After every row comes roughly how far along a hidden order it lies, from 0 to 20.
2.4; 1.8; 2.7; 2.1; -5.5; 11.6; 2.0; -4.8; -5.6; 6.7; 15.7; 1.7; 8.9; -1.9; 7.2; 6.9; 1.5; 1.4; -1.7; 1.2; 2.8; 0.5
20
7.8; 1.6; -3.2; 2.0; -11.6; 9.6; 2.1; -1.4; -11.7; -3.0; 12.2; 0.2; 9.7; -1.0; -0.3; 2.6; 2.5; -1.6; 0.4; 3.4; 0.3; 3.9
14
-1.0; 2.6; 9.4; -3.6; -4.5; -76.1; 2.8; 9.3; -5.1; -6.0; -17.6; -8.5; -0.4; 0.2; 7.1; 1.3; -0.8; -5.4; 5.3; -0.1; -2.3; -7.2
6
1.0; 0.8; 5.5; 4.6; -12.2; 5.3; 3.5; -0.1; -6.1; -2.8; 7.1; -1.2; 3.1; -0.4; 4.7; 4.4; -2.3; -0.2; 2.6; -0.9; 0.2; -4.4
11
17.5; 3.8; 6.3; -2.0; -17.5; -44.0; 4.6; 5.1; -18.3; -6.1; 2.0; -4.3; 18.0; 0.0; 12.3; 7.4; -1.4; -9.9; 5.7; 4.3; -4.3; -1.6
8
15.7; -1.5; -9.7; -2.9; -8.7; -3.6; 2.4; 2.6; 2.3; -3.6; -18.8; 6.7; 2.4; 5.1; -1.2; -2.0; -4.5; -2.8; 2.5; 3.5; -2.0; 3.9
0
29.3; 4.2; -0.6; -5.4; -9.2; -63.7; 0.9; 7.3; -8.0; -4.1; -2.9; -5.9; 25.8; -0.5; 13.7; 7.2; -0.5; -9.8; 3.8; 5.5; -4.4; -1.1
5
10.8; -0.3; -5.9; -2.7; -8.7; -3.0; 3.4; 2.3; 2.8; -4.1; -13.2; 6.4; 2.6; 2.8; -4.7; -1.1; -1.3; -3.1; 2.6; 3.1; -0.3; 5.6
5
15.6; -0.2; -6.6; -3.6; -15.4; 9.4; 3.4; 0.3; -12.0; -3.7; 4.5; 1.3; 8.3; 2.6; -4.3; -1.0; -1.7; -8.2; 4.2; 7.2; -4.0; 4.8
3
9.0; -5.4; -18.6; 4.9; 9.1; 49.3; -7.9; -4.2; 0.9; 0.0; -2.8; 11.3; -0.5; 2.8; 0.8; -2.4; -5.5; 10.1; -4.0; -2.0; -3.5; 4.2
0
1.6; -3.0; -10.3; 4.2; 4.4; 39.9; -2.9; -2.0; 15.6; -0.5; -5.3; 6.7; -7.5; 1.0; -0.3; -0.9; -3.2; 7.8; -4.6; -3.5; 1.4; -1.1
7
-1.3; -4.0; -15.5; 1.2; 6.2; 30.6; -5.0; -0.7; 4.2; -2.5; -13.1; 10.3; -8.1; 2.2; -11.5; -9.3; 0.5; 8.3; -2.8; -1.1; -0.2; 7.0
3

18.1; -29.1; 24.5; -42.7; -15.8; 33.1; 23.8; -15.9; -34.5; 18.7; -27.9; -53.5; 11.2; 38.6; -16.4; 1.9
10
2.4; -6.9; -10.0; 4.9; -5.8; 42.2; 0.5; -53.6; -9.3; 10.0; -9.7; 13.0; 13.4; 28.2; -5.3; 23.1
18
21.9; -23.0; 12.7; -45.9; -20.3; 1.6; 72.2; -4.8; -50.5; 2.2; -26.4; -56.9; -0.3; 16.3; -8.5; -13.0
10
2.2; 7.4; 0.2; -47.9; 9.3; -15.0; 62.4; 0.4; -34.4; -17.4; -3.0; -34.6; -48.1; -7.6; 5.0; -29.2
9
-23.1; 18.2; -8.4; 4.9; 19.7; 13.6; 5.8; -48.0; 17.1; -18.7; 1.8; 22.3; -17.6; 3.0; 9.2; 6.2
18
2.4; -24.8; 24.5; -45.2; -15.4; 20.6; 21.5; -5.3; -36.0; 17.6; -18.2; -45.3; -4.4; 29.1; -16.1; -2.2
7
0.9; 4.8; 1.6; -1.8; 3.8; 46.7; 11.2; -47.2; 6.8; 0.5; -13.7; 6.9; 1.9; 20.2; -1.0; 13.6
17
24.6; -6.4; -52.6; -8.7; 4.1; -12.8; 39.1; -30.3; -45.1; -10.1; 7.0; 17.7; -7.1; -6.3; 4.7; -5.9
19
-26.2; -2.4; 35.9; -29.2; 10.7; -15.5; -10.9; 39.9; 13.8; -0.7; 0.3; -35.0; -5.7; -1.3; -9.6; -16.2
0
-35.0; 18.5; 20.5; -10.3; 3.8; 2.6; 1.7; 17.0; 33.5; -17.7; 3.5; -12.5; -11.4; 0.2; -4.3; -11.4
7
17.6; 6.3; -11.7; 0.9; -4.8; 44.0; 21.4; -43.4; -3.8; 2.0; -11.0; 13.8; 13.8; 12.1; -0.1; 9.8
19
-5.5; -21.4; 40.9; -43.7; -7.3; 11.3; 17.1; 12.6; -5.4; 7.7; -20.5; -57.1; 11.2; 20.3; -17.9; -10.6
3
34.9; -16.2; 4.0; -47.0; -13.9; 6.9; 69.9; -1.1; -46.0; 1.3; -23.4; -57.5; 4.8; 5.2; -5.2; -21.8
12
22.8; -9.7; -25.1; -27.1; 8.9; 3.9; 34.0; -29.5; -36.6; -8.3; -7.3; -10.9; -4.7; 3.3; 1.6; -8.6
16
28.7; -0.4; 26.1; -42.0; -13.7; 14.1; 43.3; 40.8; -0.9; -1.2; -19.5; -53.3; 21.8; -6.9; -10.8; -36.3
5
-26.0; -8.6; 26.3; -14.0; -8.9; 11.1; -13.3; 7.0; 21.1; 3.3; -6.5; -26.6; 16.8; 24.0; -14.2; 2.1
7
17.9; -0.8; -11.1; 12.4; -13.8; 54.8; -6.2; -47.4; 2.4; 14.7; -7.7; 22.2; 28.2; 21.1; -2.2; 21.7
20
-12.2; -5.0; -6.2; -27.2; 3.4; 0.7; 11.2; -15.6; -22.2; 0.7; 2.6; -17.2; -23.7; 10.1; -6.3; -5.5
10
-23.0; -2.3; -11.8; -13.0; 10.0; 4.3; 5.8; -23.0; -12.0; -6.4; 2.8; -0.6; -14.3; 10.2; -6.6; 3.5
12
-45.1; 32.3; -34.8; 20.5; 38.4; -30.8; -9.4; -46.0; 33.0; -40.5; 27.1; 42.0; -45.0; -16.6; 20.8; 1.4
20
